In the rows, 128 means zero.
Each row is followed by its class number. Each block has new classes, again numbered from 0 up, in any order.
[132 116 156 162  98 128 125 117 165 179 113 127 147 129 164 133 159 147
 135 103 110 119 169 144 102 140 144 136 109 177 151 158 121 160 144 163] => 1
[102 108 111 152 124 157 113 154 107 153 136 121 103 143 149 142 152 115
 135 206 121 149 140 117 116  99 188 107 101 116  96 128 130 157 118 151] => 0
[136 107 159 158 124 123 126 116 152 199 103 132 140 122 174 137 173 134
 109  91 120 114 142 119 115 175 157 114  90 191 125 154 115 143 128 158] => 0
[ 93 135 131 160 132 140 101 129 111 170 113 117 124 137 133 143 156  95
 131 179 113 171 128 142 123  55 183 131 111 146 104 161 123 164 127 157] => 5
[163 224 150 156 112 157 124 150 157 125 139  88 157 110 127 111 153 118
 160 114 153 108 129 139 147  72 193 125 149  92 135 121 132 122 176 111] => 1
[122 160 109 121 123 112 130 158 138 178  63 135 146 109 132 150 100  98
 131 161 136 122  93 134 182 116 168 130 107 140  99 181 121 125 103  91] => 0
[133 175 101 125 136 123 121 106 194 231  75 145 167 138  75 142 112 145
 150 166 156  77 122 153 179 121 154 106 125 116 128 139 131 111  97  97] => 3
[106 157 196  84 206 149 167  93 133 146 165 135  87 141 159 120 148 127
  88 132 138  95  96 156 110 144 131 166 140 187 156 146  61 117 122 102] => 0
[121 171  96 124 102 117 106 161 150 164 106 106 164 104 122 160  80 106
 167 163 146 107 102 132 184  87 152 109  98 139  95 157 128 145  95 105] => 2
[103 135 200 107 185 134 133  79 119 110 174  99  81 128 112  71 166 141
  98 165 152  92 144 148  96 154  91 122 129 141 114 121  71  78 171 119] => 3
[106 104 197  88 167 148 131 100 143  65 174 101  65 148 157  80 196 115
  53 141 134 144 134 121 101 153  92 159 155 207 149 113  84  98 117 138] => 0
[136 195 181 129 141 128 143  94 136 137 135 121  76 124 121  83 140 136
 149 132 127 111 108 170  91 129 132 179 151 145 170 137  70 113 136 140] => 7
[136 173 127 180  94 136 117 124 152 188 125 108 188 115 118 124 164 142
 136 151 155  74 174 145 128  65 171 131 119  93 124  89 136 138 143  97] => 2
[130  80 135 154 155 103 128  91 170 229 129 112 161 131 156 134 170 132
 146  69 119 122 141 163 106 174 179 119  99 223 138 147 115 152 127 161] => 3
[ 95 133 124 161 132 153 114 133 106 155 125 110 111 135 132 138 151 117
 128 174 124 154 145 142  92  78 172 115 114 123 106 137 126 167 138 150] => 5
[147 164  97 109 109 101 149 136 164 151  70 138 123 121 137 119  93 105
 114 177 150 114  91 153 190  98 164 145  99 130 115 169 128 106 117  73] => 0
[122 157 115 155 130 162 121 129  91 153 159 118 194 108 141 106 186 114
 118 156 154  81 153 142 157  79 165 174 124  91  96 110 128 112 131 104] => 3
[ 96 188 110 135 127 135 139 130 120 221 115 136 130 138 121 149 151 113
 138 200 135 125 151 116 105  68 195 184 119 133 111  85 162 165  97 149] => 6
[122 113 165 169 119 132 127  80 181 199 103 119 187 132 160 122 171 153
 133  81 124  77 159 155 100 142 116 129  89 196 158 157 120 131 139 151] => 4
[149 165 136 186 105 154 109 123 139 171 134  76 185 119 140 109 183 103
 122 122 143 102 157 142 150  55 181 139 114 142  93 121 148 123 137 125] => 4
[ 99  54 160 119 146 143 103  99 115  93 145 178 185 133 160 128 202 163
 171  67  96 116 153 115 120 179 131 121  97 169 182 152  96 127 159 138] => 7
[173 241 114 187  78 159 118 212 169 163 118 129 122  91 114 115 136 151
 169 142 106  56 169 152  82  99 181 112 163 101 108 126 123 165 159  79] => 1
[126 144 188 105 185 135 126 108 167 145 163 109  73 119 134  92 133 148
 121 154 131  81 104 167 101 133 121 133 161 183 170 118  70 122 123 136] => 2
[113 147 204 125 184 156 129  87 120 168 121 113  53 116 150  89 148 125
  90 161 114  95 117 170 102 132 109 158 162 207 139 167  71 111 121 157] => 4
[124 156 200  97 191 153 159 107 129 130 141 129  84 140 141  97 153 125
  96 130 132 101 123 137  87 130 129 142 177 158 160 108  77 109 140 113] => 0
[133 186 136 179  84 167 128 115 119 154 139  93 141 113 154 124 180  96
  87 134 172 102 170 126 163  67 161 159 136  87 102 117 150 131 181 132] => 1
[131 185 145 179  84 157 113 132 151 143 122  68 184 125 127 122 162 108
 133 129 142 114 147 153 123  54 179 123 108 112 117 126 138 117 155 115] => 4
[114 166 100 129 130 109 137 128 149 188  62 126 160  99 129 140  95 123
 137 137 155 117  92 163 164 117 140 150  92 148 118 191 122 136 101 109] => 5
[145 171 116 183 103 147 111 139 144 173 138  84 179 105 127 106 186 115
 151 130 151  82 174 147 122  93 198 122 111 121  94 106 136 129 148 106] => 3
[164 200 108 192  69 125 135 126 144 146 130 131 127 107 142 116 144 120
 113 142 155 108 150 123 134  84 148 131 112  76 112 124 145 132 189 108] => 6
[112 156  86 103 118 101 124 141 151 175  86 175 164 112 115 135 105 142
 151 185 144 123 123 129 174 101 157 151  83 163 115 165 119 117  86  81] => 6
[160 164 189 124 181 145 126  77 154 164 138 117  75 118 136  79 141 151
 117 121 151  76 128 157 113 131 114 151 147 197 173 104  61 105  97 129] => 2
[112 175  70 133  90 112 125 133 136 185  69 173 137 109 113 138  99 132
 170 172 136 101  99 152 180 118 142 175  99 116 125 181 117 124  99 107] => 7
[ 92 125 110 148 142 159 101 131 101 196 135 125 164 132 123 138 163 133
 177 165 133 143 155 119 123 105 176 110 152 132 111 128 121 145  98 174] => 3
[113 159  99 112 126 123 142 139 136 160  71 127 145 114 133 140  97  97
 144 166 146 110 112 160 181  87 160 182 107 127 126 155 141 130 119  94] => 1
[123  94 167 151 140 111 130  89 163 189 117 114 177 129 163 135 175 151
 112  95 120 119 137 155 109 151 154 129  70 179 142 162 136 165 141 168] => 5
[141  88 147 166 141 100 117  85 151 203 137 154 169 134 160 127 172 145
 130 112 120 124 144 125 135 131 147 147  71 187 141 142 118 145 127 157] => 6
[125 190 128 182  69 153 119 141 149 149 120 107 176 117 140 120 170  95
 131 122 152  91 169 133 136  44 167 158 119  95 121 115 142 128 183 112] => 1
[149 122 167 169 116 110 126 114 156 201 107 134 179 131 162 138 168 143
 116  73 119 127 140 124 118 161 143 123  92 173 135 157 107 138 121 146] => 0
[149 128 150 146 133 100 131  91 184 210 139 145 157 129 158 123 159 143
 128  96 129 102 141 126 123 134 150 147  81 217 144 138 118 145 118 150] => 6
[122 132 148 156 103 108 150 105 135 173 113 144 187 129 185 134 179 147
 124  85 131 138 140 128 114 149 154 157  79 154 143 162 122 131 149 137] => 0
[151 176 129 173 105 149 129 113 124 168 161 112 172 123 139 124 150 117
 117 148 167 113 154 128 143  50 186 147  97 107 112 104 120 132 130 111] => 6
[113 169  89 114 134 111 127 137 144 183  89 143 164  98 127 150  92 136
 159 163 157  86  85 156 194 109 153 148  92 123 127 158 124 123 105  83] => 2
[154 180 126 166  75 141 135 146 144 126 128  95 170 124 150 109 158 103
 113 139 156 112 142 134 133  64 183 146  95  90 113 107 135 115 144  96] => 0
[130 106 156 165 124 117 119  90 142 192 133 161 161 124 167 129 172 151
 121 126 122 110 158 124 123 134 135 144  77 177 143 155 108 146 131 152] => 6
[127 115 146 154 127 107 126  97 144 216 131 145 178 118 171 135 165 169
 137 100 126 100 141 143 124 149 144 155  87 181 150 141 116 150 115 158] => 2
[126 210 129 180  82 150 122 133 153 155 138 101 141 120 136 119 166  98
 138 125 158 122 149 147 132  46 183 152 128 114 121 134 120 125 185 113] => 1
[106 141 107 138 135 149 122 131  86 162 149 116 111 145 136 134 158 133
 164 196 117 160 152 121 105 117 176 127 135 115  97 118 149 160 108 181] => 3
[124 186 132 192 132 135 109 103  91 165 122 128 144 166 103 166 155 118
 174 193 116 212 145 117 124  63 156 156 136  91 132 127 126 174  88 142] => 6
[104 191 123 178 122 165 108 140 106 186 124 127 124 148 124 155 159 110
 193 166 123 166 148 123 116  45 207 128 143 102 122 128 128 162 150 159] => 1
[129 159 137 131 136 110 105 124 162 158  52 102 191 112 111 117 105  99
 194 166 129  99  98 154 195  73 142 124  96 157 118 194 130 105 111 104] => 4
[134  96 152 155 134 108 110 101 160 193 132 126 171 132 149 130 179 149
 143 104 103 110 154 146 116 175 142 121  86 197 125 163 115 148 118 153] => 3
[ 84 187  86 130 119 125 150 137 104 171  95 122 135 109 135 156 105 102
 148 195 162 132 110 146 190  97 131 193 137 100  96 182 146 148 129 113] => 1
[128 110 151 151 107 123 137 100 132 194 132 135 163 127 160 123 167 166
 164 125 110 100 150 141 103 150 174 146 112 126 157 138 138 164 143 197] => 7
[102 122  98 144 121 153 106 176 141 216 119 121 111 122 116 168  71 131
 140 179 122 136 109 171 105  78 205  75 156 125 137 125  87 163  94 143] => 2
[113 199  97 128 120 123 126 130 134 194  64 128 128  97 102 139 100  91
 156 143 160  94  77 149 190 113 160 174 123 113 125 150 125 113 111 119] => 7
[101 180  82 113 108 115 132 121 133 182  82 144 136 108 114 140 110 113
 167 167 156 101 100 147 191 116 160 176 100 133 114 170 128 122 104 107] => 7
[128 131 168 159 120 111 143  75 159 200 113 121 172 127 169 129 159 151
 100  81 139 116 130 158 106 137 142 149  58 166 148 163 120 144 145 167] => 5
[145 162 124 170  96 140 111 136 164 132 149 109 129 119 132 124 158 112
  98 134 147 121 136 135 121  90 173 128  91 121 128 103 125 126 153 108] => 6
[120 163  74 110 118 118 138 137 145 182  83 143 154  94 138 143  86 141
 148 173 163  91 100 165 191 103 168 146 110 125 133 157 128 128 102  84] => 2
[150 231 116 169  60 149 121 134 168 140 147 122 147 144 150 142 163  99
 127  90 139 135 139 135 140  52 177 171  90 136 125 127 133 131 153 108] => 1
[130 181 107 226  90 134 112  98 205 208 110  96 137 120 118 111 180 124
 110 108 181  95 143 169 105  80 158 132  72 126 127 119 122 127 171 119] => 5
[141 130 206 116 206 135 144 102 148 121 140 101  89 123 127  80 129 133
  98 112 122  99 111 180  76 126 112 125 158 172 162 133  67 127 148 120] => 5

A new block, with new classes numbered from 0.
[112  72 148 153 121 146 111 131 123 131 105 110  96 109 132 170 129 143
 119 109 124 132 119  87 113 145 165 129  88 129 123 131 127 128 119 114] => 7
[109 120 125 143 117 118 136 120 120 125 118 126 122 106 118 137 115 137
 130 129 137 105 144 156 126 148 122 119 109 118 134 153 123 122 139 108] => 1
[125 115 142 138 129 138 109 148 107 143 124 128  96 112 118 149 147 123
 125 130 147 138 145 125 148 151 135 127 128 140 147 123 102 138 127 112] => 7
[138 124 113 135 120 128 114 112 124 147 117 131 143 119 132 138 119 129
 137 123 140 118 152 158 146 144 128 118 132 137 110 120 124 130 122  95] => 1
[137 122 134 130 123 134 128 142 140 135 118 146 149 116 123 134 139 116
 143 140 146 119 140 166 139 126 125 120 125  99 135 133 133 127 122 122] => 2
[120 111 136 129 121 131 118 127 111 133 130 151 135 117 152 163 121 145
 133 134 140 113 117 131 127 142 121 104 116  94 126 121 107 122 112 117] => 3
[141 116 132 148 104 136 123 155 111 141 134 138 128 103 140 146 129 127
 142 136 136 110 135 163 157 147 114 122 110 118 126 126 119 116 111 119] => 2
[138 123 118 104 123 107 121 140 131 154 120  68 128 146 116 154 166 117
 115 105 137 165  96 140 133 101 138 139  89 161 138 177 141 138 113 157] => 7
[121 126 109 123 115 114 125  96 150 156 152  66 129 117 110 111 140 129
 113 133 124 122 116 127 132 109 150 119 117  89 135 183 148 134 123 127] => 0
[ 92 105 156 112 128 107  99  95 168 166 114 106 163 132 119 127 135 142
 138 147 116 119 148  90  97 152 137 136 128  98 125 123 141 100 171 152] => 3
[119 117 121 143 112 122 103 156  89  97 149 128  85 125 103 174 139 132
 139 162 147 150 138 116 144 134 140  82 118 134 139 170 133 139 144  98] => 1
[ 87 121 134 123 126 132 112 107 135 151 165 151 104 114  70 140 116 140
 109 142 129 121 138 137 139 116 142  73 125  15 145 164 122 131 156  96] => 5
[125 130 143  94 150 144 128 122 113 111 136 132 129 149 126 117 111 114
 118 120 117 155 120 111 116 136 130 131 152 162 130 109 119 145 106 123] => 6
[128 108 103 169 140 155 118  98 152 134 128 158 137 122 118 151 127 144
 104 101 148 123 117 125 119 107 119 121  96  91 126 151 137 135 118 120] => 3
[111 138 115 134 139 137 136  75 108 125 148 153 144 120 135 130 108 119
 115  74 146  90 132 119 134 168 127 161 100 128 146 146 122 121 138 161] => 2
[123 158 118 188 139 128 113  92 141 107 155 146 121 125 136 124 129 119
 129 167 144 139 150  92 158 114 143 160 119 135 136 118 168 115 124 121] => 0
[140 130 157 115 146 149 157 100 112 173 123 103 141 114 138 162  92 147
 156 151 112 119 125  88 118 107 134 122 121 108 118 161 128 146 134 167] => 1
[136 131 128 128 115 115 122 111 137 124 127 111 153 116 137 125 125 130
 139 127 133 128 123 155 124 147 125 111 123 131 114 135 132 125 140 109] => 1
[120 137 114 148 118 121 100 111 122 133 121 138 135 107 135 138 123 143
 133 138 148  96 159 157 143 157 118 106 105 108 131 119 130 119 135 105] => 4
[163 144 129 130 112 116 129 134 135 116 131  73 111 119 115 107 157  86
 159 154 118 154 121 113 129 127 132 149 125 193 141 160 162 154 119 142] => 2
[112 162 112 130 126 128 169 140 118 124 147 152 139 141 140 143 148 122
 116 170 153 149 136  96 130 114 109 131 132 119 123 102 121 122 105 121] => 6
[117 166 126 123 128 130 166 117 118 129 166 121 135 140 140 107 109  99
 142 144 153 131 125 110 162 129 125 151 128 168 132 145 128 140 138 155] => 2
[114 144 120 143 137 136  98  98 134  87 141 161 115 143 157 136 133 129
 118 150 155 152 124 133 111 110 113 111 118  94 139 138 122 108 132 104] => 6
[132 144 158 114 127 122 140  85 150 142 112 138 163 121 140 121 154 106
 127 150 149 112 122  96 137 131 137 145 137 101 149 104 127 145 133 124] => 7
[142 136 133  98 136 125 139  87 123 140 145 127 156 153 156 148 109 126
 124  97 114 131  85  82 125 105 148 150  96 120 124 151 109 117 104 199] => 0
[122 136 145 113 130 142 131  90 122 152 151 149 117 137 105 104  93 115
 129 140 128 108 137  77 142 113 145 146 141  92 129 133 120 146 138 140] => 6
[141 156  86 134 104 126 127 121 136 125 133 120 149 137 142 137 143 136
 121 137 126 135 105 116 128 131 108 117  85 138 116 129 153 118 121 143] => 4
[101 138 150 127  98 131 142 123 161 101 112 105 130 119 113 109 136 125
 113 177 144 123 136 149 126 128 121 126 188 183 150 118 103 153 125  57] => 6
[103 133 129 115 142 137 142  94 163 136 136 150 139 123 128 124 119 126
 115 113 172  99 126 129 142 131 126 156 165 101 154 166  93 140 168 154] => 4
[137 141 109  83 141 123 110  86 102 159 128  89 126 127 132 139 106 132
 148 148 114 104 131 127 121 111 148 120 114  91 140 167 142 123 107 167] => 0
[127 108 122 114 120 115 124 174 145 143 122  58 111 141  91 145 187 130
 100 138  98 174 108 110 118 127 130 141 129 181 135 135 155 126 133 139] => 7
[113  97 144 117 140 132 129 121  96  83 137 131 119 109 107 128 109 104
 114 147 120  99 118 126 133 145 137 106 120  85 156 119 160 144  80  96] => 6
[117 114 134 116 133 150 123 113 131 151 123 138 141 127 147 117 119 130
 130 133 132 122 132 156 137 147 125 123 139 103 132 144 121 128 129 123] => 1
[122 135 136 150 127 150 117 112 135 124 123 141 135  95 145 129 121 140
 129 139 133 113 136 142 140 168 116 127 139 123 139 106 129 131 121  99] => 4
[117 143 119 133 118 145 114  70 149 154 138 132 169 131 130 123 115 131
 118 114 120 128 117 131 137 143 116 128  98 101 130 144 122 105 132 150] => 1
[119 164 112 130 135 140 135  84 142 151 133 139 144 143 135 104 106 136
 115 144 139 112 131 129 152 111  98 130 114 133 136 144 150 145 143 125] => 4
[122 114 129 130 140 150 103  97 127 126 119 148 138 115 141 140 124 130
 129 129 125 121 140 151 127 162 130 116 139  96 140 120 122 117 116 112] => 1
[125 134 141 111 144 115 125 107 130 150 125 122 141 106 101 156 111 140
 131 115 114 135 128 138 114 126 117 125 115 115 124 140 160 134 135 112] => 5
[129 132 129  78 143 141 117  99 116 183 108  83 148 137 126 125 119 121
 128 121 117 129 135 118 130 145 135 134 129 158 130 113 129 141 117 144] => 7
[115 121 143 116 136 126 120  83 105 160 123 146 140 128 124 129 119 135
 121 122 119 101 152 106 140 154 130 133 127 107 134 133 151 145 142 104] => 1
[140 148 129 152 130 138 149 119 165 133 140 107 137 113  63 122 126 110
 146 154 147 137 135 129 143  94 147 138 143 131 143 183 142 156 157 162] => 1
[138 138 136 102 143 123 116  93 133 146 107 102 127 117 119 134 150 128
 146 128 131 138 123  81  76 131 143 135  97  92 141 163 152 132 168 169] => 7
[150  99 122 103 149 116 128 169 137 105 102 124  85 131 113 135 133 104
 133 161 144 134 142 163 119  83 107 128 181 144 133 135 125 147 110  87] => 6
[125 163 116 121 128 114 150  92 129 130 127 154 119 129 116 109 115 116
 149 143 135 111 133  98 106 118 136 146 114 101 134 135 135 134 135 151] => 3
[108 108 143 124 133 136 105 121 117 143 123 119 115 120 130 125 135 130
 110 107 140 134 134 140 131 159 137 112 112 121 141 127 112 134 131  98] => 7
[115 113 147 112 150 130 108 101 112 127 127 107 131 135 126 117 102 131
 120 106 129 125 132 147 115 133 145 134 121 142 131 149 154 146 119 116] => 6
[151 133 113 143 133 132  97 127 132 144 106 149  90 119 126 115 108 130
 165 159 135 112 157 133 133 111 118 140 108 108 125 153 167 130 152 131] => 4
[105 103  95 105 167 154 125  96 139 120 129 105 165 155  95 144 131 140
  67  89 125 119 134 105 109 146 138 159 177 186 127 107 165 144 127 131] => 6
[126 130 121 128 106 134 126 120 117 136 131 140 143 132 158 132 138 123
 134 146 131 112 126 140 138 138 121 111  91  99 130 130 132 114 110 130] => 2
[117 122 146 140 122 153 112 108 139 120 130 147 140 112 110 126 131 108
 129 134 128 131 132 126 142 150 127 119 119 105 153 133 141 131 116 105] => 2
[122 123 135 142 118 135 115 120 107 110 125 152 126 109 137 139 122 138
 136 131 140 115 138 153 125 163 124  98 112 111 137 141 111 126 137 105] => 1
[120 128 142 113 112 117 105  90 158 182 146  93 175 126  45 170 113 143
 122 139 116 115 137 117 167 104 141 110 148  98 125 154 141 126 172 133] => 1
[121 128 140 109 145 133 126 116 123 143 125 153 123 131  97 126  97 129
 124 102 115 126 143 163 127 127 140 123 129 132 130 127 120 148 123 118] => 5
[132 149 132 138 127 135 160 107 115 118 149 154 145 146 158 159 126 139
 124 130 123 151  93  85 126 112 131 125  97 114 112 136 131 129 121 147] => 1
[110 121 124 143 119 137 104 105 139 141 139 151 143 111 126 124 132 129
 123 135 143 125 142 148 144 160 112 107 123  75 134 137 125 110 145  98] => 1
[107 120 126 110 124 100 137 113 144 116 132 104 151 151 102 150  83 123
 107  89  94 126  95 138 154 114 126 171 105 185 109 122 191 102 122 122] => 2
[140 130 131 124 128 141 159 147 156  97 112 179 150 130 160 146 148 141
 132 175 141 120 108 100 107 116 118 113 151  85 121  97 130 130 139 130] => 4
[137 111 128 118 117 119 103 139 116 150 129 124 125 112 139 121 127 117
 145 127 140 113 134 138 152 161 119 120 111 112 130 141 126 130 127 133] => 4
[131 124 101 139 122 136 126 129 143 133 124 178 100 136 122 130 115 122
 130 148 146 125 135 114 134 100  94 132 112 130 121 152 140 134 151 110] => 5
[ 99 113 137 139 142 149 140  95 167 127 128 115 141 115 134 155 109 155
 108 137 106 128 117 139 108 126 119 112 144  83 127 127 108  95 138 123] => 1
[132 120 143 120 127 133 105 110 116 132 124 137 136 116 132 119 116 126
 135 124 130 122 145 126 133 152 149 112 133 127 130 119 115 140 109  98] => 0
[ 95 117 127 169 120 138 129 124 152  63 154 181  76 136 137 143 113 138
  97 146 132 135 104 112 143 101 141 138 140 105 143 131 108 101 126  92] => 0
[122 121 132 109 128 152  92 131 118 133 121 126 122 126 114 160 144 141
 117 140 126 147 112 125 124 139 121 101 115 110 152 135 133 122 135 124] => 7
[120 130 103 135 110 128 151 150  99 163 130 144 128 130 133 161 118 166
 110 118 148 120 120 113 145 112  91 101  68 122 103 165 150 147 136  99] => 4
[120 141 119 145 119 131 128 144 119 118 129 127 157 131 143 171 112 156
 103 151 128 126 123 157 152 135  98  87 104 152 107  49 118  92 118  90] => 7
[116 118 111 134 134 128 112 120 134 126 120 140 150 120 123 143 141 132
 124 135 147 115 144 145 122 152 122 119 133 118 136 112 134 123 119 118] => 3
